Below is a small trained network, with its code and all its weights. Each question gives an input and a target symbol and asks what happens when units are switched off, that is, made to give their printed mean instead of their output.

import numpy as np


def w(rows, s, z=0):
    codes = np.array(rows[::2]) - 128.0
    scale = np.full(codes.shape[1], s)
    scale[-1] = z or s
    return codes * scale


def norm(h):
    return h / np.sqrt((h * h).mean(-1, keepdims=True) + 1e-5)


def f(y):
    return y / 2 * (1 + np.tanh(0.7978845608 * (y + 0.044715 * y**3)))


def softmax(a):
    e = np.exp(a - a.max(-1, keepdims=True))
    return e / e.sum(-1, keepdims=True)


def log_softmax(a):
    a = a - a.max(-1, keepdims=True)
    return a - np.log(np.exp(a).sum(-1, keepdims=True))


def net(x, mask):
    ids = ['ΛΞΠΣΩαδεθμτφψ'.index(c) for c in x.split()]
    T = len(ids)
    res = E[ids] + P[:T]
    u = 0
    for l in range(3):
        q, k, v = (norm(res) @ M[l].T for M in (Q, K, V))
        z = softmax(np.where(np.tri(T) > 0, q @ k.T / 4**0.5, -1e9)) @ v
        res = res + np.where(mask[u], z, O[l][:, -1]) @ O[l][:, :-1]
        u += 1
        y = f(norm(res) @ A[l][:, :-1].T + A[l][:, -1])
        res = res + np.where(mask[u : u + 4], y, B[l][:, -1]) @ B[l][:, :-1]
        u += 4
    return log_softmax(norm(res)[-1] @ U[:, :-1].T + U[:, -1])


Q, K, V, O, A, B = {}, {}, {}, {}, {}, {}
E = w([
[94,63,148,90,177,181,158,106],'Λ',
[180,45,100,135,146,141,101,114],'Ξ',
[176,169,175,126,139,120,123,69],'Π',
[90,64,199,151,228,97,158,58],'Σ',
[94,126,142,130,171,149,99,81],'Ω',
[123,136,188,166,206,105,120,3],'α',
[144,179,110,111,38,134,70,144],'δ',
[75,78,71,83,128,169,97,73],'ε',
[156,171,127,152,142,84,70,68],'θ',
[147,85,147,85,116,109,238,54],'μ',
[139,139,158,125,122,136,78,215],'τ',
[220,107,151,145,74,79,177,160],'φ',
[11,108,172,237,79,95,50,193],'ψ',
],0.017)
P = w([
[205,154,139,173,180,149,97,136],'0',
[209,16,249,61,90,234,38,22],'1',
[138,105,149,178,107,157,121,125],'2',
[173,154,128,145,189,84,105,145],'3',
[178,39,219,51,101,203,38,38],'4',
[118,107,129,157,112,135,125,134],'5',
[150,149,110,115,193,49,110,160],'6',
[167,50,199,39,105,177,50,38],'7',
[101,106,123,143,119,113,134,136],'8',
[121,151,87,82,208,11,117,175],'9',
[144,55,178,30,101,163,60,49],'10',
[85,108,113,118,114,90,144,146],'11',
],0.016)
Q[0] = w([
[45,144,63,150,140,199,44,93],'0.h1',
[140,5,130,47,92,178,160,149],'0.h1',
[158,138,76,134,78,80,131,234],'0.h1',
[97,76,26,151,207,67,147,175],'0.h1',
],0.026)
K[0] = w([
[67,154,103,118,108,167,22,105],'0.h1',
[153,5,98,82,120,177,154,148],'0.h1',
[140,155,91,116,74,116,123,230],'0.h1',
[73,126,51,127,179,108,168,158],'0.h1',
],0.03)
V[0] = w([
[135,54,254,39,105,121,31,71],'0.h1',
[160,193,171,88,213,129,141,228],'0.h1',
[158,213,147,114,178,141,68,177],'0.h1',
[108,150,107,86,72,101,94,103],'0.h1',
],0.012)
O[0] = w([
[120,28,254,63,123,127,47,142,254],'0.h1',
[126,178,151,69,247,218,159,202,101],'0.h1',
[135,218,111,94,125,226,90,183,116],'0.h1',
[100,185,122,127,102,99,76,112,115],'0.h1',
],0.0085,0.018)
A[0] = w([
[238,118,75,197,251,99,40,212,82],'0.n1',
[249,89,108,136,162,98,225,233,202],'0.n2',
[220,105,48,41,100,91,16,91,189],'0.n3',
[216,241,167,56,117,127,92,119,254],'0.n4',
],0.015,0.0047)
B[0] = w([
[126,98,125,74,124,118,5,115,220],'0.n1',
[173,158,232,105,97,97,179,173,200],'0.n2',
[145,102,153,132,208,129,181,178,249],'0.n3',
[146,50,49,148,113,95,157,151,202],'0.n4',
],0.022,0.013)
Q[1] = w([
[89,68,138,184,65,93,104,217],'1.h1',
[118,171,63,82,96,94,119,103],'1.h1',
[104,76,118,120,186,134,117,111],'1.h1',
[161,1,170,89,192,27,93,106],'1.h1',
],0.028)
K[1] = w([
[31,111,149,134,112,63,109,241],'1.h1',
[202,120,112,166,99,122,85,136],'1.h1',
[136,219,72,127,141,127,130,107],'1.h1',
[95,171,80,10,170,1,137,119],'1.h1',
],0.025)
V[1] = w([
[107,105,93,7,70,140,166,154],'1.h1',
[254,67,105,49,178,96,203,12],'1.h1',
[132,141,128,124,8,134,162,162],'1.h1',
[151,86,155,100,96,175,171,216],'1.h1',
],0.02)
O[1] = w([
[92,117,106,77,131,166,155,107,219],'1.h1',
[127,149,116,130,171,123,107,5,207],'1.h1',
[148,105,73,95,142,161,141,158,60],'1.h1',
[101,90,88,110,115,155,142,117,249],'1.h1',
],0.023,0.015)
A[1] = w([
[46,206,98,125,79,199,2,175,230],'1.n1',
[202,230,12,124,207,206,103,233,5],'1.n2',
[66,172,158,117,172,187,75,83,68],'1.n3',
[63,130,104,172,158,173,171,52,28],'1.n4',
],0.024,0.0028)
B[1] = w([
[6,103,169,158,51,158,95,177,166],'1.n1',
[205,165,217,204,215,57,200,103,153],'1.n2',
[176,98,107,109,147,124,189,148,234],'1.n3',
[125,123,131,214,150,85,96,195,254],'1.n4',
],0.026,0.0098)
Q[2] = w([
[192,44,103,115,175,86,119,121],'2.h1',
[135,212,115,156,105,212,173,116],'2.h1',
[95,150,88,118,129,78,158,160],'2.h1',
[81,252,123,152,83,127,116,101],'2.h1',
],0.035)
K[2] = w([
[102,217,108,67,173,31,153,123],'2.h1',
[238,157,139,160,110,249,129,137],'2.h1',
[153,108,122,186,36,65,133,183],'2.h1',
[203,7,178,225,69,169,113,45],'2.h1',
],0.019)
V[2] = w([
[57,57,146,167,83,155,128,1],'2.h1',
[37,181,180,126,247,249,62,151],'2.h1',
[128,199,24,200,154,118,215,175],'2.h1',
[109,66,196,173,80,91,245,34],'2.h1',
],0.017)
O[2] = w([
[122,158,101,82,194,14,178,162,125],'2.h1',
[177,6,161,149,87,53,230,74,109],'2.h1',
[222,101,95,71,95,186,93,173,4],'2.h1',
[59,181,86,88,93,33,79,160,133],'2.h1',
],0.015,0.025)
A[2] = w([
[121,217,48,145,114,105,185,53,255],'2.n1',
[48,93,69,212,169,180,190,169,88],'2.n2',
[49,130,140,206,181,134,210,115,245],'2.n3',
[93,186,5,184,153,166,147,125,99],'2.n4',
],0.03,0.0049)
B[2] = w([
[204,113,171,216,18,238,112,97,140],'2.n1',
[204,188,141,147,87,6,105,44,193],'2.n2',
[142,203,68,128,70,179,121,201,252],'2.n3',
[47,71,254,167,105,194,202,149,142],'2.n4',
],0.023,0.034)
U = w([
[143,149,113,179,206,210,154,161,254],'Λ',
[87,121,94,88,156,127,244,125,171],'Ξ',
[168,118,102,78,121,189,57,171,230],'Π',
[180,116,189,121,80,126,131,232,27],'Σ',
[125,182,78,131,146,161,41,52,84],'Ω',
[60,73,25,176,210,99,95,145,226],'α',
[97,48,69,142,89,174,162,84,232],'δ',
[113,226,158,93,196,85,169,127,51],'ε',
[118,104,68,72,51,65,121,102,84],'θ',
[10,117,127,172,116,157,83,167,102],'μ',
[119,177,187,155,72,165,179,55,96],'τ',
[238,151,92,125,212,103,85,180,119],'φ',
[146,122,215,130,165,78,97,80,92],'ψ',
],0.013,0.0046)

Each question gives the input, a string of symbols that net reads in full, and the target symbol t.
The units are the heads (4 rows each of Q, K, V and O) and the neurons (one row each of A and B). Each row of codes is followed by its name. A weight is (code - 128) times the scale printed after its matrix; where a second scale follows, it is the last column's (O, A, B and U).
mask holds one flag per unit, layer by layer, with each layer's heads first. A switched-off unit (its flag False) gives its mean, the last column of its rows in O or B, instead of its output. The means were averaged over made-up inputs and are rounded, as every weight is.
A unit's drop is (log p(t) with every unit on - log p(t) with that unit switched off) / (log p(t) with every unit on - log p(t) with every unit switched off).
The circuit of an input: a set's keep is (log p(t) with only the set's units on - log p(t) with every unit switched off) / (log p(t) with every unit on - log p(t) with every unit switched off). Starting from the 12 units with the biggest drops (on a tie, the unit counted first), units are removed one at a time, each time the one whose removal leaves the highest keep (on an exact tie, the one counted first), for as long as the keep stays at least 0.8.
units of the circuit, in order: the units of the circuit, biggest drop first
most important unit: the unit with the biggest drop
k most important neurons: the k neurons with the biggest drops, biggest first
top k neurons in layer l: the k neurons of layer l with the biggest drops, biggest first
input Σ τ Σ Σ Σ φ φ, target Π: most important unit	0.n4
input φ Ξ Ξ, target τ: 3 most important neurons	[0.n1; 2.n2; 2.n4]
input ψ Ξ Σ φ Ξ θ τ ψ, target δ: 2 most important neurons	[0.n2; 0.n4]
input Ω τ Σ Ω φ ψ, target Σ: units of the circuit, in order	[1.h1; 0.n1; 0.n3]
input Λ Ξ μ φ τ Ω δ Ξ α ε Ω, target ψ: units of the circuit, in order	[0.h1; 2.n3]
input ψ Σ Ξ φ Ξ θ ε Σ Σ δ Π, target Π: 4 most important neurons	[0.n4; 0.n3; 1.n2; 2.n2]
input Ξ α Π Λ Ξ Σ Ω, target θ: 4 most important neurons	[0.n1; 0.n4; 0.n3; 1.n1]
input ε ψ τ φ Σ Π φ θ Ξ φ Π θ, target τ: units of the circuit, in order	[0.n1; 0.h1; 2.h1]
input φ φ Ξ τ Ξ α Ω τ Ξ δ Ξ, target Π: units of the circuit, in order	[0.h1; 0.n4; 2.h1]
input φ τ Ω Ξ δ θ ε τ, target ψ: units of the circuit, in order	[2.n3; 0.h1]
input Ω Ξ φ Σ Σ Π Π θ Σ Ω Ξ, target Ξ: top 3 neurons in layer 0	[0.n3; 0.n1; 0.n4]
input Π ε Ξ θ Ξ μ, target μ: 2 most important neurons	[2.n2; 1.n4]
input δ Ξ τ, target θ: top 2 neurons in layer 0	[0.n3; 0.n4]
input Σ Ω Ω Ξ θ Σ ψ Σ, target Σ: units of the circuit, in order	[1.h1]
input Λ φ φ θ, target α: units of the circuit, in order	[0.n4; 0.n1; 0.h1; 2.n3]
input φ φ ε Ω Λ Ξ δ Ξ Σ, target ψ: 3 most important neurons	[0.n1; 1.n4; 0.n4]
input Σ θ φ Ω φ δ θ ψ Ξ δ Ξ, target Π: units of the circuit, in order	[0.n4; 0.h1; 2.h1]
input Ω δ Ξ Λ Ξ θ Ξ Ω Ξ Ξ Σ θ, target φ: top 2 neurons in layer 1	[1.n4; 1.n3]
input Ξ Σ θ Σ Ξ, target μ: 2 most important neurons	[0.n1; 2.n2]
input Σ α ψ Π Ξ Σ Ω Ω ε ε, target φ: most important unit	2.h1
input Σ θ θ Π Ξ, target φ: 2 most important neurons	[0.n4; 0.n2]
input Ξ Ξ Π Σ δ φ ε φ Σ Σ φ, target μ: units of the circuit, in order	[2.n2; 0.h1; 0.n2]
input Ω Ξ Σ Σ, target ε: 3 most important neurons	[0.n1; 0.n4; 1.n3]
input Ω φ Σ ε Ω μ, target μ: top 2 neurons in layer 1	[1.n4; 1.n3]
